Below are the code and all the weights of a small trained network. Each question names an input and a target symbol and asks about switching units off, where a switched-off unit gives its printed mean instead of its output.

import numpy as np


def w(rows, s, z=0):
    codes = np.array(rows[::2]) - 128.0
    scale = np.full(codes.shape[1], s)
    scale[-1] = z or s
    return codes * scale


def f(y):
    return y / 2 * (1 + np.tanh(0.7978845608 * (y + 0.044715 * y**3)))


def softmax(a):
    e = np.exp(a - a.max(-1, keepdims=True))
    return e / e.sum(-1, keepdims=True)


def log_softmax(a):
    a = a - a.max(-1, keepdims=True)
    return a - np.log(np.exp(a).sum(-1, keepdims=True))


def net(x, mask):
    ids = ['βγδεηθλφ'.index(c) for c in x.split()]
    T = len(ids)
    res = E[ids] + P[:T]
    r = res
    for j in range(3):
        rows = slice(4 * j, 4 * j + 4)
        q, k, v = (r @ M[0][rows].T for M in (Q, K, V))
        z = softmax(np.where(np.tri(T) > 0, q @ k.T / 4**0.5, -1e9)) @ v
        o = O[0][rows]
        res = res + np.where(mask[j], z, o[:, -1]) @ o[:, :-1]
    y = f(res @ A[0][:, :-1].T + A[0][:, -1])
    res = res + np.where(mask[3:7], y, B[0][:, -1]) @ B[0][:, :-1]
    return log_softmax(res[-1] @ U[:, :-1].T + U[:, -1])


Q, K, V, O, A, B = {}, {}, {}, {}, {}, {}
E = w([
[158,68,71,101,78],'β',
[25,76,113,197,61],'γ',
[140,121,136,194,61],'δ',
[157,6,208,89,122],'ε',
[173,206,153,60,131],'η',
[66,140,20,71,72],'θ',
[101,99,132,50,125],'λ',
[49,147,177,130,138],'φ',
],0.012)
P = w([
[180,135,120,162,253],'0',
[142,149,173,70,64],'1',
[124,118,161,64,65],'2',
[112,113,174,57,71],'3',
[128,116,137,106,111],'4',
[118,109,134,104,110],'5',
[103,122,146,101,79],'6',
[102,82,127,73,101],'7',
[97,89,129,79,99],'8',
],0.0066)
Q[0] = w([
[98,150,197,191,119],'h1',
[129,109,10,102,78],'h1',
[183,196,27,206,188],'h1',
[189,38,78,111,140],'h1',
[102,138,180,47,25],'h2',
[129,138,115,235,216],'h2',
[153,99,90,162,234],'h2',
[195,148,33,216,202],'h2',
[189,193,76,227,254],'h3',
[85,90,179,74,19],'h3',
[32,140,162,37,63],'h3',
[153,118,177,56,63],'h3',
],0.0064)
K[0] = w([
[174,119,208,101,174],'h1',
[81,129,65,79,109],'h1',
[129,134,141,79,16],'h1',
[92,126,82,195,86],'h1',
[146,159,126,181,255],'h2',
[114,91,148,64,34],'h2',
[103,153,159,95,24],'h2',
[126,107,162,86,54],'h2',
[151,127,143,102,37],'h3',
[172,91,74,174,189],'h3',
[147,110,120,186,233],'h3',
[108,170,89,169,194],'h3',
],0.0084)
V[0] = w([
[165,146,209,118,132],'h1',
[115,132,63,135,81],'h1',
[47,142,75,110,120],'h1',
[78,124,84,212,116],'h1',
[188,196,86,186,109],'h2',
[2,159,163,156,171],'h2',
[129,204,112,140,130],'h2',
[61,81,115,224,96],'h2',
[114,72,29,150,106],'h3',
[126,183,77,111,139],'h3',
[203,51,122,180,127],'h3',
[127,142,30,54,76],'h3',
],0.0086)
O[0] = w([
[114,55,97,128,218,182],'h1',
[131,168,133,159,63,72],'h1',
[99,216,171,145,96,81],'h1',
[78,128,175,97,46,12],'h1',
[115,61,160,212,70,1],'h2',
[36,179,206,101,193,76],'h2',
[72,118,160,233,127,34],'h2',
[119,141,224,72,73,54],'h2',
[213,207,153,106,2,88],'h3',
[146,157,174,197,147,41],'h3',
[184,64,121,66,56,204],'h3',
[209,206,105,203,118,65],'h3',
],0.0064,0.0043)
A[0] = w([
[163,36,175,140,56,254],'n1',
[182,254,54,115,246,171],'n2',
[129,63,113,121,163,121],'n3',
[49,250,26,145,93,76],'n4',
],0.0047,0.0023)
B[0] = w([
[203,112,149,204,114,255],'n1',
[65,138,104,196,230,191],'n2',
[168,18,159,192,88,242],'n3',
[71,151,254,134,72,146],'n4',
],0.0061,0.0039)
U = w([
[195,163,83,144,88,57],'β',
[77,168,180,66,88,103],'γ',
[168,81,223,137,138,73],'δ',
[114,108,58,31,151,146],'ε',
[42,84,85,224,139,191],'η',
[181,190,153,190,113,182],'θ',
[134,184,123,99,210,232],'λ',
[1,118,193,83,198,4],'φ',
],0.0065,0.0037)

Each question gives the input, a string of symbols that net reads in full, and the target symbol t.
The units are the heads (4 rows each of Q, K, V and O) and the neurons (one row each of A and B). Each row of codes is followed by its name. A weight is (code - 128) times the scale printed after its matrix; where a second scale follows, it is the last column's (O, A, B and U).
mask holds one flag per unit, heads first, then neurons. A switched-off unit (its flag False) gives its mean, the last column of its rows in O or B, instead of its output. The means were averaged over made-up inputs and are rounded, as every weight is.
A unit's drop is (log p(t) with every unit on - log p(t) with that unit switched off) / (log p(t) with every unit on - log p(t) with every unit switched off).
The circuit of an input: a set's keep is (log p(t) with only the set's units on - log p(t) with every unit switched off) / (log p(t) with every unit on - log p(t) with every unit switched off). Starting from all 7 units, units are removed one at a time, each time the one whose removal leaves the highest keep (on an exact tie, the one counted first), for as long as the keep stays at least 0.8.
units of the circuit, in order: the units of the circuit, biggest drop first
top k neurons: the k neurons with the biggest drops, biggest first
which heads matter: for each layer, one digit per head in row order, 1 if its drop is at least 0.15 and else 0, layers parted by /
drop of u: that unit's drop, to one decimal
input η ε δ β, target η: units of the circuit, in order : (h2)
input φ δ γ, target φ: units of the circuit, in order : (h2 h3)
input ε λ η γ θ λ γ γ θ, target γ: units of the circuit, in order : (h1 n4)
input β η β θ, target β: which heads matter : 011
input η ε ε ε, target η: units of the circuit, in order : (h2 h3)
input γ θ η φ, target γ: units of the circuit, in order : (h2 h1 h3)
input ε ε γ, target ε: units of the circuit, in order : (h2 h3)
input η ε ε ε η ε ε ε λ, target η: units of the circuit, in order : (h2 h3)
input β λ β, target β: units of the circuit, in order : (h3 h2)
input γ η λ, target γ: units of the circuit, in order : (h2 h1)
input θ η θ, target γ: top 3 neurons : (n4 n1 n3)
input η ε β γ ε θ ε, target η: drop of h3 : 0.2
input γ ε ε, target γ: drop of h2 : 0.4
input φ γ η η φ φ γ φ λ, target φ: drop of h3 : 0.3
